Below is a small trained network, with its code and all its weights. Each question gives an input and a class and asks what happens when units are switched off, that is, made to give their printed mean instead of their output.

import numpy as np


def w(rows, s, z=0):
    codes = np.array(rows[::2]) - 128.0
    scale = np.full(codes.shape[1], s)
    scale[-1] = z or s
    return codes * scale


def norm(h):
    return h / np.sqrt((h * h).mean(-1, keepdims=True) + 1e-5)


def f(y):
    return y / 2 * (1 + np.tanh(0.7978845608 * (y + 0.044715 * y**3)))


def log_softmax(a):
    a = a - a.max(-1, keepdims=True)
    return a - np.log(np.exp(a).sum(-1, keepdims=True))


def net(x, mask):
    res = np.array(x, float).reshape(1, 5) / 4 @ E
    u = 0
    for l in range(2):
        y = f(norm(res) @ A[l][:, :-1].T + A[l][:, -1])
        res = res + np.where(mask[u : u + 5], y, B[l][:, -1]) @ B[l][:, :-1]
        u += 5
    return log_softmax(norm(res)[-1] @ U[:, :-1].T + U[:, -1])


A, B = {}, {}
E = w([
[159,118,155,107,162,141,150,97,173,64,3],'x0',
[134,43,186,101,101,155,53,71,173,163,54],'x1',
[113,129,135,114,133,132,105,142,111,112,124],'x2',
[51,89,80,173,156,198,139,88,128,79,134],'x3',
[116,119,132,91,159,130,123,135,128,124,155],'x4',
],0.0075)
A[0] = w([
[130,144,87,121,102,67,92,173,82,255,186,74],'0.n1',
[210,45,190,83,86,90,35,118,153,191,138,92],'0.n2',
[90,93,63,150,107,96,161,133,94,146,168,3],'0.n3',
[83,65,112,136,118,182,69,81,128,176,129,38],'0.n4',
[57,63,126,134,72,155,67,106,146,170,164,31],'0.n5',
],0.0059,0.0034)
B[0] = w([
[157,181,112,121,210,140,91,118,65,142,151,228],'0.n1',
[57,126,71,102,119,105,171,127,142,150,89,255],'0.n2',
[111,112,123,113,117,108,100,142,128,155,88,148],'0.n3',
[129,1,168,135,99,159,141,150,181,71,214,180],'0.n4',
[154,123,178,182,90,156,138,138,212,96,145,177],'0.n5',
],0.0098,0.0053)
A[1] = w([
[78,88,83,152,96,175,105,160,150,182,203,42],'1.n1',
[96,130,14,199,201,183,162,75,138,16,134,92],'1.n2',
[2,152,37,103,59,80,141,144,114,219,208,6],'1.n3',
[61,30,142,70,97,111,82,73,181,191,26,110],'1.n4',
[150,168,167,89,160,37,223,215,146,71,61,180],'1.n5',
],0.006,0.002)
B[1] = w([
[91,91,176,125,141,156,145,87,74,110,103,171],'1.n1',
[148,182,83,100,137,80,80,120,79,234,62,224],'1.n2',
[69,115,197,254,168,171,100,67,133,69,27,205],'1.n3',
[131,190,40,120,190,99,73,134,92,169,89,253],'1.n4',
[176,74,228,117,37,161,163,151,171,73,244,229],'1.n5',
],0.0078,0.0067)
U = w([
[222,255,46,39,168,60,139,194,49,187,108,253],'0',
[34,121,104,199,207,171,42,60,60,183,51,79],'1',
[163,54,254,172,40,216,192,192,215,35,217,82],'2',
],0.0064,0.0048)

Each question gives the input, the list of numbers given to net, and the class t.
The units are the neurons (one row each of A and B). Each row of codes is followed by its name. A weight is (code - 128) times the scale printed after its matrix; where a second scale follows, it is the last column's (A, B and U).
mask holds one flag per neuron, layer by layer. A switched-off neuron (its flag False) gives its mean, the last column of its row in B, instead of its output. The means were averaged over made-up inputs and are rounded, as every weight is.
A unit's drop is (log p(t) with every unit on - log p(t) with that unit switched off) / (log p(t) with every unit on - log p(t) with every unit switched off).
The circuit of an input: a set's keep is (log p(t) with only the set's units on - log p(t) with every unit switched off) / (log p(t) with every unit on - log p(t) with every unit switched off). Starting from all 10 units, units are removed one at a time, each time the one whose removal leaves the highest keep (on an exact tie, the one counted first), for as long as the keep stays at least 0.8.
units of the circuit, in order: the units of the circuit, biggest drop first
k most important neurons: the k neurons with the biggest drops, biggest first
k most important neurons of layer l: the k neurons of layer l with the biggest drops, biggest first
drop when u is switched off: that unit's drop, to one decimal
input [-5,8,6,4,3], class 2: units of the circuit, in order	(0.n4)
input [8,-4,6,7,-5], class 0: units of the circuit, in order	(1.n2; 1.n3)
input [8,3,0,0,-5], class 0: units of the circuit, in order	(1.n4; 1.n3)
input [5,5,-8,-4,-7], class 0: 2 most important neurons	(1.n4; 1.n3)
input [4,-5,0,8,-7], class 0: 2 most important neurons	(1.n2; 1.n3)
input [0,1,-3,-3,-3], class 1: 2 most important neurons of layer 1	(1.n3; 1.n2)
input [-1,7,4,3,5], class 2: 2 most important neurons	(0.n4; 0.n5)
input [8,0,4,2,-1], class 0: 2 most important neurons	(1.n3; 1.n2)
input [3,0,3,8,-6], class 0: 2 most important neurons	(1.n2; 1.n3)
input [7,-6,-5,0,4], class 2: 3 most important neurons	(1.n5; 0.n1; 1.n4)
input [-4,4,4,-8,-2], class 1: 3 most important neurons	(0.n2; 1.n3; 1.n2)
input [4,7,1,-2,3], class 0: 2 most important neurons	(1.n4; 1.n3)
input [1,-3,8,1,-4], class 0: 2 most important neurons	(1.n2; 0.n2)
input [-6,6,-7,-7,-8], class 1: most important neuron	(0.n2)
input [-1,5,5,4,6], class 2: 2 most important neurons of layer 0	(0.n4; 0.n5)
input [7,6,0,-2,0], class 0: 3 most important neurons of layer 1	(1.n4; 1.n3; 1.n1)
input [7,6,2,-4,5], class 0: 2 most important neurons	(1.n4; 1.n3)
input [0,3,6,-5,-2], class 1: 2 most important neurons of layer 1	(1.n3; 1.n2)
input [-5,8,-5,1,-5], class 2: drop when 0.n5 is switched off	1.4
input [2,-1,2,-4,3], class 2: units of the circuit, in order	(1.n5)
input [-4,5,4,-7,8], class 1: drop when 0.n2 is switched off	1.5
